Below are the code and all the weights of a small trained network. Each question names an input and a class and asks about switching units off, where a switched-off unit gives its printed mean instead of its output.

import numpy as np


def w(rows, s, z=0):
    codes = np.array(rows[::2]) - 128.0
    scale = np.full(codes.shape[1], s)
    scale[-1] = z or s
    return codes * scale


def f(y):
    return np.maximum(y, 0)


def log_softmax(a):
    a = a - a.max(-1, keepdims=True)
    return a - np.log(np.exp(a).sum(-1, keepdims=True))


def net(x, mask):
    res = np.array(x, float).reshape(1, 4) / 4 @ E
    y = f(res @ A[0][:, :-1].T + A[0][:, -1])
    res = res + np.where(mask, y, B[0][:, -1]) @ B[0][:, :-1]
    return log_softmax(res[-1] @ U[:, :-1].T + U[:, -1])


A, B = {}, {}
E = w([
[117,91,139,163,100,92,141,213,76,96,10,168],'x0',
[100,79,124,63,154,173,68,217,102,163,154,35],'x1',
[118,188,140,196,147,176,212,212,165,85,203,197],'x2',
[201,89,114,91,83,78,87,141,163,188,146,101],'x3',
],0.012)
A[0] = w([
[80,102,136,152,138,255,159,167,91,36,118,124,161],'N1',
[184,176,155,133,143,142,89,98,164,218,174,54,142],'N2',
[186,232,133,195,125,107,225,74,176,85,227,203,181],'N3',
[102,74,81,138,88,48,158,127,91,102,18,151,165],'N4',
[52,211,129,211,152,163,250,79,134,56,125,198,99],'N5',
[83,193,138,191,121,177,205,225,148,98,164,199,114],'N6',
[74,120,93,131,141,153,158,100,97,30,59,176,155],'N7',
[135,125,105,38,155,172,28,101,110,206,160,48,120],'N8',
[43,97,70,121,71,146,133,109,151,97,125,145,3],'N9',
[186,161,132,145,90,125,149,106,213,184,210,197,52],'N10',
[103,102,156,144,118,117,140,92,95,76,64,160,118],'N11',
[62,156,109,165,117,158,206,126,98,45,125,183,128],'N12',
[212,97,119,85,104,61,25,103,171,175,129,72,110],'N13',
[57,161,176,154,120,116,135,45,133,57,106,161,116],'N14',
],0.0099,0.006)
B[0] = w([
[5,83,155,135,151,163,95,187,141,85,128,141,204],'N1',
[84,121,15,103,99,135,125,86,126,105,143,94,185],'N2',
[109,150,52,144,108,64,229,102,254,103,165,234,252],'N3',
[137,175,248,175,130,100,36,135,138,190,61,214,215],'N4',
[137,244,165,73,206,165,223,124,136,86,162,56,251],'N5',
[175,72,153,209,74,231,95,192,65,77,239,174,248],'N6',
[142,214,178,117,136,152,131,80,62,153,106,109,196],'N7',
[76,90,75,59,190,134,28,102,110,117,173,67,220],'N8',
[125,183,185,111,131,154,92,150,162,211,147,123,130],'N9',
[63,43,37,138,67,46,220,72,192,125,190,185,183],'N10',
[139,194,206,175,153,175,79,83,96,155,95,156,177],'N11',
[156,202,207,152,160,157,139,97,54,53,171,147,215],'N12',
[189,51,68,78,19,103,165,124,123,219,109,68,214],'N13',
[135,218,214,111,188,70,153,38,105,139,125,82,182],'N14',
],0.009,0.022)
U = w([
[146,122,214,156,98,83,104,53,108,181,15,212,69],'0',
[115,202,174,133,195,154,204,74,102,97,137,125,70],'1',
[149,151,95,178,114,78,199,76,240,131,183,228,145],'2',
[190,89,58,72,118,131,73,54,112,167,153,39,135],'3',
[193,46,118,105,75,66,101,205,121,177,36,103,159],'4',
[121,111,171,205,114,218,159,252,67,84,179,187,248],'5',
[35,115,106,78,216,159,70,165,107,130,169,74,1],'6',
],0.012,0.003)

Each question gives the input, the list of numbers given to net, and the class t.
The units are the neurons (one row each of A and B). Each row of codes is followed by its name. A weight is (code - 128) times the scale printed after its matrix; where a second scale follows, it is the last column's (A, B and U).
mask holds one flag per neuron, in row order. A switched-off neuron (its flag False) gives its mean, the last column of its row in B, instead of its output. The means were averaged over made-up inputs and are rounded, as every weight is.
A unit's drop is (log p(t) with every unit on - log p(t) with that unit switched off) / (log p(t) with every unit on - log p(t) with every unit switched off).
The circuit of an input: a set's keep is (log p(t) with only the set's units on - log p(t) with every unit switched off) / (log p(t) with every unit on - log p(t) with every unit switched off). Starting from the 12 units with the biggest drops (on a tie, the unit counted first), units are removed one at a time, each time the one whose removal leaves the highest keep (on an exact tie, the one counted first), for as long as the keep stays at least 0.8.
units of the circuit, in order: the units of the circuit, biggest drop first
most important unit: the unit with the biggest drop
k most important neurons: the k neurons with the biggest drops, biggest first
drop of u: that unit's drop, to one decimal
input [2,-7,-3,7], class 0: units of the circuit, in order => [N4]
input [4,-1,2,-2], class 5: 3 most important neurons => [N6 N1 N8]
input [-2,-3,-4,-2], class 0: units of the circuit, in order => [N5 N3]
input [8,1,3,6], class 0: units of the circuit, in order => [N4 N5]
input [4,5,-3,-7], class 0: units of the circuit, in order => [N6 N5]
input [4,-4,8,2], class 5: 2 most important neurons => [N6 N12]
input [3,-5,-4,7], class 0: 2 most important neurons => [N4 N8]
input [-7,-6,-5,3], class 3: 3 most important neurons => [N13 N8 N2]
input [7,-5,4,0], class 1: 2 most important neurons => [N5 N14]
input [-5,-1,-2,-3], class 2: 3 most important neurons => [N13 N5 N12]
input [-8,-5,1,-6], class 2: 2 most important neurons => [N3 N10]
input [-5,3,-4,-6], class 6: drop of N13 => 0.1
input [-7,-3,-1,-5], class 2: drop of N3 => 2.7
input [4,7,-3,-8], class 6: most important unit => N6
input [1,6,-1,3], class 3: drop of N2 => 0.0
